Below are the code and all the weights of a small trained network. Each question names an input and a class and asks about switching units off, where a switched-off unit gives its printed mean instead of its output.

import numpy as np


def w(rows, s, z=0):
    codes = np.array(rows[::2]) - 128.0
    scale = np.full(codes.shape[1], s)
    scale[-1] = z or s
    return codes * scale


def norm(h):
    return h / np.sqrt((h * h).mean(-1, keepdims=True) + 1e-5)


def f(y):
    return y / 2 * (1 + np.tanh(0.7978845608 * (y + 0.044715 * y**3)))


def log_softmax(a):
    a = a - a.max(-1, keepdims=True)
    return a - np.log(np.exp(a).sum(-1, keepdims=True))


def net(x, mask):
    res = np.array(x, float).reshape(1, 2) / 4 @ E
    u = 0
    for l in range(3):
        y = f(norm(res) @ A[l][:, :-1].T + A[l][:, -1])
        res = res + np.where(mask[u : u + 7], y, B[l][:, -1]) @ B[l][:, :-1]
        u += 7
    return log_softmax(norm(res)[-1] @ U[:, :-1].T + U[:, -1])


A, B = {}, {}
E = w([
[45,58,1],'x0',
[160,180,113],'x1',
],0.0041)
A[0] = w([
[113,254,28,24],'0.n1',
[160,97,120,2],'0.n2',
[7,62,86,219],'0.n3',
[146,101,212,217],'0.n4',
[128,128,194,199],'0.n5',
[128,107,115,155],'0.n6',
[198,163,73,81],'0.n7',
],0.0067,0.003)
B[0] = w([
[254,93,10,150],'0.n1',
[158,214,190,98],'0.n2',
[45,186,131,253],'0.n3',
[104,83,75,212],'0.n4',
[88,81,61,188],'0.n5',
[136,113,98,139],'0.n6',
[39,95,86,133],'0.n7',
],0.0052,0.0044)
A[1] = w([
[50,168,93,252],'1.n1',
[169,145,90,193],'1.n2',
[179,101,149,155],'1.n3',
[191,153,254,109],'1.n4',
[158,139,185,106],'1.n5',
[237,82,36,157],'1.n6',
[163,235,85,98],'1.n7',
],0.0091,0.0039)
B[1] = w([
[235,151,154,253],'1.n1',
[126,127,27,164],'1.n2',
[198,82,54,152],'1.n3',
[109,1,224,213],'1.n4',
[58,34,164,143],'1.n5',
[206,205,51,192],'1.n6',
[194,41,1,153],'1.n7',
],0.0057,0.0056)
A[2] = w([
[189,130,144,250],'2.n1',
[207,65,131,223],'2.n2',
[1,174,219,142],'2.n3',
[85,165,77,238],'2.n4',
[99,211,3,23],'2.n5',
[99,214,63,21],'2.n6',
[118,46,215,229],'2.n7',
],0.008,0.0014)
B[2] = w([
[159,220,37,168],'2.n1',
[128,225,116,218],'2.n2',
[199,138,10,186],'2.n3',
[110,44,95,178],'2.n4',
[85,106,254,254],'2.n5',
[69,92,250,193],'2.n6',
[54,185,66,238],'2.n7',
],0.0062,0.0044)
U = w([
[177,96,3,255],'0',
[25,9,252,183],'1',
[217,175,176,9],'2',
],0.0061,0.0041)

Each question gives the input, the list of numbers given to net, and the class t.
The units are the neurons (one row each of A and B). Each row of codes is followed by its name. A weight is (code - 128) times the scale printed after its matrix; where a second scale follows, it is the last column's (A, B and U).
mask holds one flag per neuron, layer by layer. A switched-off neuron (its flag False) gives its mean, the last column of its row in B, instead of its output. The means were averaged over made-up inputs and are rounded, as every weight is.
A unit's drop is (log p(t) with every unit on - log p(t) with that unit switched off) / (log p(t) with every unit on - log p(t) with every unit switched off).
The circuit of an input: a set's keep is (log p(t) with only the set's units on - log p(t) with every unit switched off) / (log p(t) with every unit on - log p(t) with every unit switched off). Starting from the 12 units with the biggest drops (on a tie, the unit counted first), units are removed one at a time, each time the one whose removal leaves the highest keep (on an exact tie, the one counted first), for as long as the keep stays at least 0.8.
units of the circuit, in order: the units of the circuit, biggest drop first
most important unit: the unit with the biggest drop
k most important neurons: the k neurons with the biggest drops, biggest first
top k neurons in layer l: the k neurons of layer l with the biggest drops, biggest first
drop when u is switched off: that unit's drop, to one decimal
input [-2,-7], class 0: units of the circuit, in order => 2.n5
input [-8,4], class 1: 2 most important neurons => 1.n4; 0.n1
input [6,-4], class 1: 4 most important neurons => 1.n4; 1.n5; 1.n1; 2.n6
input [5,4], class 1: 2 most important neurons => 2.n5; 0.n3
input [-1,-2], class 2: top 4 neurons in layer 2 => 2.n5; 2.n7; 2.n1; 2.n3
input [-5,4], class 1: top 2 neurons in layer 1 => 1.n4; 1.n5
input [-5,2], class 1: 3 most important neurons => 0.n1; 1.n4; 0.n3
input [2,-2], class 2: 3 most important neurons => 1.n1; 1.n4; 1.n2
input [-4,-4], class 0: 2 most important neurons => 0.n4; 0.n5
input [-6,7], class 0: 2 most important neurons => 2.n5; 1.n7
input [7,6], class 1: 4 most important neurons => 0.n3; 2.n5; 2.n6; 1.n3
input [-5,-5], class 0: top 4 neurons in layer 2 => 2.n7; 2.n5; 2.n6; 2.n2
input [0,-1], class 2: 2 most important neurons => 1.n1; 1.n4
input [-7,-2], class 1: units of the circuit, in order => 1.n4
input [-1,-6], class 0: top 2 neurons in layer 0 => 0.n1; 0.n3
input [1,1], class 2: 2 most important neurons => 1.n1; 0.n3
input [-4,2], class 1: 3 most important neurons => 0.n1; 0.n3; 1.n4
input [-5,-7], class 0: 4 most important neurons => 0.n4; 0.n5; 2.n5; 2.n6
input [-1,1], class 2: top 3 neurons in layer 1 => 1.n4; 1.n7; 1.n3
input [0,1], class 2: most important unit => 1.n6
input [3,-1], class 2: top 2 neurons in layer 1 => 1.n1; 1.n2
input [1,2], class 2: drop when 1.n6 is switched off => 0.4
input [6,0], class 1: drop when 2.n5 is switched off => 0.0
